Here is a tiny trained network, its code and every weight. The questions are about switching its units off for an input and a class, where a switched-off unit gives its printed mean instead of its output.

import numpy as np


def w(rows, s, z=0):
    codes = np.array(rows[::2]) - 128.0
    scale = np.full(codes.shape[1], s)
    scale[-1] = z or s
    return codes * scale


def f(y):
    return np.maximum(y, 0)


def log_softmax(a):
    a = a - a.max(-1, keepdims=True)
    return a - np.log(np.exp(a).sum(-1, keepdims=True))


def net(x, mask):
    res = np.array(x, float).reshape(1, 5) / 4 @ E
    y = f(res @ A[0][:, :-1].T + A[0][:, -1])
    res = res + np.where(mask, y, B[0][:, -1]) @ B[0][:, :-1]
    return log_softmax(res[-1] @ U[:, :-1].T + U[:, -1])


A, B = {}, {}
E = w([
[70,129,12,193,107,144,103,164,102,149],'x0',
[161,165,186,253,96,86,116,191,182,222],'x1',
[171,222,144,112,39,226,47,120,118,89],'x2',
[125,200,106,188,228,142,127,52,61,91],'x3',
[2,143,161,149,145,79,61,99,246,130],'x4',
],0.0064)
A[0] = w([
[151,77,99,1,98,197,164,128,112,90,250],'n0',
[89,60,120,153,154,44,164,156,161,199,162],'n1',
[135,180,44,197,117,207,108,118,92,108,225],'n2',
[152,172,200,196,146,78,133,149,168,173,253],'n3',
[142,119,168,61,52,190,73,156,177,157,212],'n4',
[91,140,189,162,118,76,75,124,222,170,237],'n5',
[194,161,140,133,160,140,185,92,74,129,185],'n6',
[152,90,112,49,150,153,125,97,118,89,163],'n7',
[135,70,128,70,189,141,174,66,114,76,165],'n8',
[149,91,119,31,132,168,154,97,91,103,173],'n9',
[90,36,114,129,176,75,163,159,159,169,176],'n10',
],0.0068,0.0036)
B[0] = w([
[108,110,163,6,83,7,141,240,95,118,253],'n0',
[106,44,88,214,61,76,211,35,128,102,237],'n1',
[125,186,91,150,120,204,17,156,74,191,238],'n2',
[180,126,163,192,192,156,182,44,169,118,237],'n3',
[154,182,184,92,63,91,133,177,191,130,225],'n4',
[129,155,168,176,146,120,156,50,254,119,245],'n5',
[200,125,176,110,170,173,193,119,42,82,202],'n6',
[70,109,99,28,166,67,168,193,116,50,197],'n7',
[49,83,66,95,230,87,167,125,82,37,213],'n8',
[79,109,127,36,154,46,162,200,45,92,212],'n9',
[65,35,45,171,83,22,180,84,124,83,234],'n10',
],0.0066,0.0075)
U = w([
[13,205,91,141,161,187,1,70,177,106,220],'0',
[166,99,75,113,86,143,95,184,81,236,54],'1',
[159,138,198,59,19,87,132,213,143,131,115],'2',
[174,149,40,208,112,222,78,180,102,246,115],'3',
[233,165,179,161,194,226,158,100,23,118,189],'4',
[98,23,70,224,108,75,205,49,152,107,122],'5',
[80,79,106,34,203,81,183,169,61,51,9],'6',
[198,162,244,156,154,140,175,79,244,140,177],'7',
],0.0056,0.0015)

Each question gives the input, the list of numbers given to net, and the class t.
The units are the neurons (one row each of A and B). Each row of codes is followed by its name. A weight is (code - 128) times the scale printed after its matrix; where a second scale follows, it is the last column's (A, B and U).
mask holds one flag per neuron, in row order. A switched-off neuron (its flag False) gives its mean, the last column of its row in B, instead of its output. The means were averaged over made-up inputs and are rounded, as every weight is.
A unit's drop is (log p(t) with every unit on - log p(t) with that unit switched off) / (log p(t) with every unit on - log p(t) with every unit switched off).
The circuit of an input: a set's keep is (log p(t) with only the set's units on - log p(t) with every unit switched off) / (log p(t) with every unit on - log p(t) with every unit switched off). Starting from all 11 units, units are removed one at a time, each time the one whose removal leaves the highest keep (on an exact tie, the one counted first), for as long as the keep stays at least 0.8.
circuit, biggest first: the units of the circuit, biggest drop first
most important unit: the unit with the biggest drop
top k neurons: the k neurons with the biggest drops, biggest first
drop of u: that unit's drop, to one decimal
input [-4,6,2,-7,-5], class 7: circuit, biggest first : (n3, n9, n10)
input [5,-7,3,-5,7], class 2: most important unit : n4
input [-1,-2,8,1,-5], class 2: circuit, biggest first : (n0, n4)
input [-3,6,0,5,7], class 7: circuit, biggest first : (n5, n3)
input [7,5,1,1,3], class 0: circuit, biggest first : (n2, n0)
input [-4,-6,-7,-8,8], class 5: top 2 neurons : (n1, n10)
input [8,7,7,-3,0], class 3: circuit, biggest first : (n2, n0)
input [7,-1,2,-4,-4], class 1: top 2 neurons : (n2, n5)
input [2,0,1,-2,2], class 0: drop of n1 : 0.2
input [1,1,2,-3,1], class 7: drop of n10 : 0.1
input [7,-6,-1,3,5], class 0: drop of n1 : 0.1
input [5,-6,1,1,6], class 0: drop of n6 : 0.2
